Where the symbols take the states:
CQ w SM
CQ a CH
CQ y QR
CQ o QD
HG w GL
HG a LC
HG y DD
HG o RJ
SG w ZM
SG a CQ
SG y NJ
SG o RZ
BD w LD
BD a LZ
BD y JP
BD o ZF
FM w DJ
FM a BR
FM y JF
FM o JP
QB w QP
QB a RJ
QB y MD
QB o CH
SR w SL
SR a BD
SR y FD
SR o DP
CH w ZC
CH a CF
CH y QP
CH o GR
DP w HL
DP a ZF
DP y SL
DP o GQ
NL w PM
NL a CZ
NL y BL
NL o NM
QD w TG
QD a GR
QD y SM
QD o NJ
ZC w GR
ZC a RP
ZC y CH
ZC o CR
DQ w ZH
DQ a ZJ
DQ y ZZ
DQ o BL
RH w LT
RH a ZM
RH y ZJ
RH o CZ
BZ w NH
BZ a ZH
BZ y NM
BZ o ZT
HB w LP
HB a LB
HB y LC
HB o LQ
ZS w CC
ZS a DP
ZS y HP
ZS o DM
LB w JZ
LB a CL
LB y DM
LB o RQ
RJ w RL
RJ a LP
RJ y GL
RJ o CF
HL w GQ
HL a QC
HL y DP
HL o CL
LC w HB
LC a DM
LC y QS
LC o LP
JM w SC
JM a NM
JM y PN
JM o QM
PN w JM
PN a PM
PN y ZT
PN o SC
ZZ w DQ
ZZ a RG
ZZ y CZ
ZZ o ZH
ZM w RZ
ZM a SM
ZM y SG
ZM o GH
CF w RP
CF a DD
CF y RL
CF o MD
JZ w RQ
JZ a HP
JZ y LB
JZ o QS
LQ w DD
LQ a RQ
LQ y LP
LQ o HG
ZF w QC
ZF a FM
ZF y LD
ZF o FD
BL w NL
BL a LT
BL y ZH
BL o PM
SL w DP
SL a LD
SL y SR
SL o HL
QS w LC
QS a CC
QS y RQ
QS o HB
NJ w SG
NJ a QR
NJ y TG
NJ o ZM
JP w BD
JP a MF
JP y DJ
JP o LD
ZT w PN
ZT a NL
ZT y NH
ZT o JM
LT w CZ
LT a RZ
LT y RH
LT o ZZ
HP w ZS
HP a SL
HP y CL
HP o CC
DJ w JP
DJ a TC
DJ y FM
DJ o BD
QM w JB
QM a NH
QM y SC
QM o BR
CR w QR
CR a QB
CR y GR
CR o CQ
FD w SR
FD a JP
FD y QC
FD o SL
GL w RJ
GL a HB
GL y HG
GL o RL
RQ w QS
RQ a ZS
RQ y JZ
RQ o LC
SC w QM
SC a BZ
SC y JM
SC o JB
ZH w BL
ZH a RH
ZH y DQ
ZH o NL
TG w NJ
TG a CR
TG y QD
TG o SG
RG w ZJ
RG a NJ
RG y GH
RG o RH
RL w CF
RL a LQ
RL y RJ
RL o RP
RZ w GH
RZ a QD
RZ y ZM
RZ o RG
MD w QB
MD a GL
MD y RP
MD o QP
JF w FM
JF a JB
JF y LZ
JF o DJ
GQ w CL
GQ a FD
GQ y HL
GQ o HP
NH w ZT
NH a BL
NH y BZ
NH o PN
MF w LZ
MF a SC
MF y TC
MF o JF
ZJ w RH
ZJ a SG
ZJ y RG
ZJ o LT
RP w MD
RP a HG
RP y CF
RP o QB
LZ w JF
LZ a QM
LZ y MF
LZ o FM
LD w ZF
LD a JF
LD y BD
LD o QC
CL w HP
CL a SR
CL y GQ
CL o ZS
NM w BZ
NM a DQ
NM y PM
NM o NH
CC w DM
CC a HL
CC y ZS
CC o LB
TC w MF
TC a JM
TC y BR
TC o LZ
GH w RG
GH a TG
GH y RZ
GH o ZJ
CZ w ZZ
CZ a GH
CZ y LT
CZ o DQ
SM w QD
SM a ZC
SM y CQ
SM o TG
JB w BR
JB a ZT
JB y QM
JB o TC
GR w CR
GR a MD
GR y ZC
GR o QR
QP w CH
QP a RL
QP y QB
QP o ZC
DD w HG
DD a QS
DD y LQ
DD o GL
QR w CQ
QR a QP
QR y CR
QR o SM
PM w NM
PM a ZZ
PM y NL
PM o BZ
DM w LB
DM a GQ
DM y CC
DM o JZ
LP w LQ
LP a JZ
LP y HB
LP o DD
BR w TC
BR a PN
BR y JB
BR o MF
QC w FD
QC a DJ
QC y ZF
QC o SR

The rows follow the links: the fewer symbols apart two states are, the more alike their rows tend to be.

Rows of some states; one shown again gets a slightly different row:
SR:  10   31  -19    8   -1  -31   39  -17  -24   -6    3   15   27    5   -8    5  -30   24    2   -1    5  -15  -19   33  -36   25  -16    6  -13   -2  -13   -6  -19  -12    0   11   16   19   10    5   32   10
GH:  43  -27   25   24  -14   25    3  -20    8  -10   23  -18  -18   11    0    7   10  -23   -1   11  -16   -6    9  -22    9   19   -8  -26   24   -9   10  -22   45   22  -10  -26    2    1  -18    0   -7  -15
LQ: -42  -28   19  -10   -1   19  -27   28    8   42  -15  -11    7   -8    1   -8    3   22  -15   -3  -10    6   12   -8    5   -8   20    4   -7  -24   17   13   -4    8   42   -7  -26   10   26   -7   17   22
BZ:  -9  -10   20   -3   23   17    0   -4    6   -3  -17   12  -46   27  -20  -21   18  -23  -24   -2   12   -4   -2  -11  -15  -12   -5   -1  -12    4   25   -7   22   37  -18    2  -14   -1  -24   18  -46  -25
DQ:  27    4   13   19    2  -14   21   -6   15  -45   -3   18  -29   11  -14   15   21  -58    5    5   12  -18    4  -27   23   -3   -1  -14   16    9    3   11   -4   18  -16    9   14  -11   -8   13  -29  -18
QP: -12  -23   -4   -5  -23   26  -35   38   -5   14   11  -31   -2  -15   19    1   20    6    8  -12  -18   41   42    4   10    4   -4   11    3   -9   17   -2   33  -14   28  -20    9    3   18  -10   10   -2
TC: -16   26  -23  -12   17  -14   15    5  -17  -16  -11   18  -23   18  -15  -17    3   -3  -10  -14   22   12   -5   30  -48    2  -20   28  -25   24    7   -9    3   -5  -28   22   14    2  -10   19  -30  -23
FD:  12   35  -25    5   -2  -35   35  -17  -21  -10    5   15   28   -1   -7    7  -30   19    9    0    9  -13  -21   32  -32   21  -11    5  -10    8  -21    0  -24  -20  -11   12   19   13    6    0   28    9
SL:   8   21  -17    9   -3  -26   40  -18  -18    6    1   14   24    8  -11    3  -33   25   -3   -1    4  -19  -18   30  -45   32  -15    1  -15   -6   -8   -9  -13   -7    5    5    9   23   12    3   35    9
RJ: -30   -9    0  -17   -6    3  -38   33    9   15  -12  -15   15  -27   20    3   13    5    8   -3   -9   21   19  -11   42  -28   23   12    5   -3   -2   25  -20  -22   26   -2   -8  -14   24  -13    9   19
DJ:  -9   19  -16  -18   25    4   -1  -34  -16   12    0    3    7   13   -1  -26  -23   44   -9    1    7    2  -34   30  -36   -6  -10    9  -19   18  -14  -21    4   -3  -35    3   -9   -6  -34    2  -12   -4
ZM:  48  -19    8   27  -29   11    8   -7    6  -19   28  -18  -16    5    1   17   13  -30   13    3  -17    4   22  -14    5   29  -17  -19   24   -8    8  -19   41    8   -4  -23   22    6   -4   -6    4  -18
LC: -29  -12   10   10  -12  -11    6   35    1   27  -16    5    9   -4  -13    5   -5    8  -15   -8   -4   -6   16    2  -12   12    9    3  -10  -26   25   19  -14    7   54    3   -8   27   42    5   34   21
ZZ:  32    1   17   20    0   -9   13  -12   19  -40    2   17  -26    6   -6   17   17  -54    8    9   12  -22   -1  -32   33   -8    6  -17   20    8   -8    7   -3   18  -21    8    6  -14   -9    7  -28  -14
CF: -21   -8  -10  -14  -16    0  -33   43    4    5   -3  -16   10  -31   19   12   17   -8   14  -10   -4   31   32   -4   34  -15   15   16    7   -3    0   24  -15  -30   29    1    7  -11   33  -10   12   14
CC:  -6   10    6    5    4  -21   15  -14    7   21  -11   15   40  -12    1    7  -30   24    4   12    1  -32  -23   -1    7   -2   20  -10   -1  -14  -19   16  -47   -4   21    9  -14   10   16   -7   39   36
ZS:  -8    5   10    4    7  -12   14  -23    2   26   -6   12   36   -8   -2    2  -35   31   -3   13   -2  -33  -32    3    1    2   19  -13   -4  -16  -17    6  -37   -1   14    4  -17   12    8   -6   40   35
NL:   9   -5   16   15    2   -3   22    7    9  -26  -12   18  -42   29  -25   -1   21  -48  -16   -3   15  -11   13  -14  -14    5   -8   -7   -2    1   24   -3   17   32   -9    8    5    7   -4   19  -35  -28

Each walk starts at a row. The symbols on each line, taken left to right, move it on to the next state.
Answer with the state's row; about right is enough.
---
-19   -3  -11  -10  -20   -4  -26   51    1   -1    0  -17    6  -27   21   10   17   -6   14  -12   -9   33   36    4   27   -8    4   16    5   -1    5   23   -4  -28   29   -3   15   -7   34   -9   11    7
y o o y w y: -12  -17   -9   -4  -26   15  -30   47   -4    8   10  -27    1  -17   17    5   20   -1    6  -10  -15   39   43    4   11    5   -5   14    3   -4   19    5   21  -21   29  -14   15    0   27   -9   13   -2
a y a y o: -38  -28   18   -2   -7   12  -13   31    7   42  -17   -6    6   -2   -5  -11   -1   19  -18   -6  -11    3   13   -4   -4   -1   13    5   -7  -26   25   15   -7   10   49   -3  -23   16   27   -2   21   21
---
 -5   23  -20  -20   26    1    2  -40  -17    9   -2    5   15    9    1  -22  -28   40   -3    1    8   -2  -38   25  -27   -6   -3    6  -19   21  -23  -17   -8   -9  -34    4   -8   -9  -33    0   -4    2
y y w o y o:   3   38  -25  -11   17  -23   14  -36  -13   -6    1   10   29   -5    4   -2  -29   31   10    5   10  -11  -36   26  -18   -5   -4    6  -12   18  -31   -5  -28  -22  -31   12    7   -5  -17   -6    7    5
o w a y o y a: -13   20  -21  -17   19   -5   13    3  -20   -7   -7   11  -21   20  -14  -21   -4    9  -14  -16   16   11   -8   29  -53    8  -22   26  -27   19   11  -12    9    1  -28   13    9    5  -13   15  -27  -23
---
-14  -13  -14   -9  -27    5  -28   50   -2    6    4  -22    3  -22   15   10   20   -6   11  -15  -12   36   42    3   17    0   -2   16    3   -5   13   15    8  -26   28   -7   13    0   31  -11   12    2
a o a a y o: -23   -7    6   11  -13  -19   16   36    1   20  -15   13   17   -7  -15    9   -4    4   -9   -7   -3  -10   14    3  -11   16    7    4   -7  -24   18   22  -24    1   49   10   -2   29   46    4   38   24
o a w y w w: -19    2    6   10  -11  -25   18   32    2   15  -12   17   22   -5  -10   11  -13    1   -1   -2    1  -17    9    5   -4   12    9    2   -4  -24   11   24  -38   -3   43   10    1   21   44    3   43   29
---
-13   14  -18  -22   24    7    2  -29  -20   13   -4    5    1   17   -7  -28  -18   35  -13   -4   11    9  -25   28  -44    0  -13   16  -28   16   -3  -23   11    0  -33    4  -11    0  -28    4  -17  -11
a w y: -15   28  -24  -14   18  -18   13    9  -12  -25  -14   19  -24   13  -14   -9    6  -10   -5  -16   26   11   -4   26  -33   -6  -18   25  -20   25    6    0   -1   -6  -29   21   14   -3   -9   16  -34  -24
y w a w y o: -15   24  -14  -21   25  -13   -4   -5   -2  -24  -21   20  -24    8   -7  -11    9  -18   -5   -4   25    5  -11    3    2  -30    0   18  -11   32   -5    9  -13    0  -36   25   -3  -23  -22   14  -49  -18
---
-14   -9   17   -9   31   20   -7   -8    8   -1  -20   13  -39   23  -18  -25   14  -16  -26   -1   12   -4   -7  -13  -10  -19    3    4   -8    6   19   -5   15   32  -21    6  -19   -9  -30   16  -53  -23
y y w w w: -13   -1    9  -17   32   17  -10  -10   10   -6  -20   14  -36   19  -11  -23   14  -14  -17    0   19   -2  -12  -10   -1  -26    7    4  -10   16   10   -2    6   23  -29   10  -19  -15  -30   13  -54  -21
y a o w:  -5  -11   19    6   14   13    7    1    4   -8  -14   15  -49   32  -22  -15   21  -27  -24   -4   12   -5    4  -12  -21   -1   -8    0   -7    1   26   -8   25   37  -11    8  -12    6  -20   19  -44  -26
---
-36  -16    5  -17   -3   13  -39   30   14   27  -11  -13   15  -25   17    3    9   15    4   -2   -8   17   14  -11   40  -28   25    9    2   -8    0   23  -18  -13   31    0  -19  -15   20  -13   11   19
a a w y y: -12   13    2    5   -5  -28   15   -3    5   13  -11   17   39  -14   -2   16  -24   16    4   12   -3  -32  -15    0   13    1   21   -8   -1  -13  -19   21  -50   -9   25   12  -10   10   28   -5   40   37
w a y o:  -7    2   12    4    9   -6   12  -27   -3   31   -5   10   37   -2   -7   -3  -36   39   -7   10   -5  -33  -31    6  -13    8   16  -15   -5  -18  -12   -2  -25    5   15    3  -19   17    3   -6   41   32
---
-14   10    3   12  -10  -33   17   20    1    9  -12   17   27  -11   -8   18  -14    3    4   -3   -1  -21    2    2    4    8   14   -1   -4  -20   -3   25  -45   -7   39   16   -1   18   44    1   41   28
y w o y y y: -14   13    2    6   -4  -31   18   10    4    9  -12   18   32  -14   -3   15  -17    8    5    4    2  -28   -8    1    8    3   18   -5   -2  -16  -11   26  -49   -8   33   17   -4    9   35   -1   40   31
a o o a:  -2    2    5   10    3   -5   25  -27   -8   31   -1    6   28   10  -10   -8  -37   41  -12    8   -5  -24  -29   17  -36   24   -1  -12  -12  -19   -5   -9  -10   10   17   -4  -14   23    4   -2   38   20
---
 -2   30  -22  -17   22  -10    8  -36  -15    1    0    8   23    2    4  -12  -28   37    5    2   10   -6  -38   28  -20   -8   -4    4  -14   21  -30  -10  -18  -19  -37    8    0  -10  -26   -5    3    7
y a o y a: -14   28  -19  -21   25  -17    1    2    1  -27  -16   22  -23   10  -12  -10   10  -16   -3  -10   29    5   -9    8   -7  -25   -7   21  -13   30   -1    9  -15   -2  -35   27    6  -16  -15   13  -44  -17
w w o o: -13   14  -17  -16   21    8    6  -19  -21   11   -8    7   -7   19  -12  -27  -15   32  -16  -12   14    9  -20   28  -54    6  -15   18  -26   16    3  -22   15    3  -25    6   -7    4  -26   11  -21  -18
---
 10   40  -28   -8    9  -29   24  -26  -16   -8    3   13   28   -6    1    4  -28   26   16    5   14  -13  -31   31  -18    3   -5    6  -11   18  -34   -6  -31  -25  -23   12   11   -4   -7   -3   17   12
o w w w:   4   11   -5    8   -2  -15   34  -20  -16   15    0   12   27   10  -15   -3  -32   30   -6    2   -3  -23  -21   28  -48   34   -9   -5  -15  -16   -3  -12   -5    1    7    1    2   29   10    4   40   16
w w o w w a:   0    7    1   12   -1   -8   30  -22  -13   25    0    8   27   13  -13   -4  -37   37  -14    7   -5  -22  -25   23  -42   31   -4   -7  -14  -17   -1  -12   -7    9   14   -1   -8   26    8    0   40   16
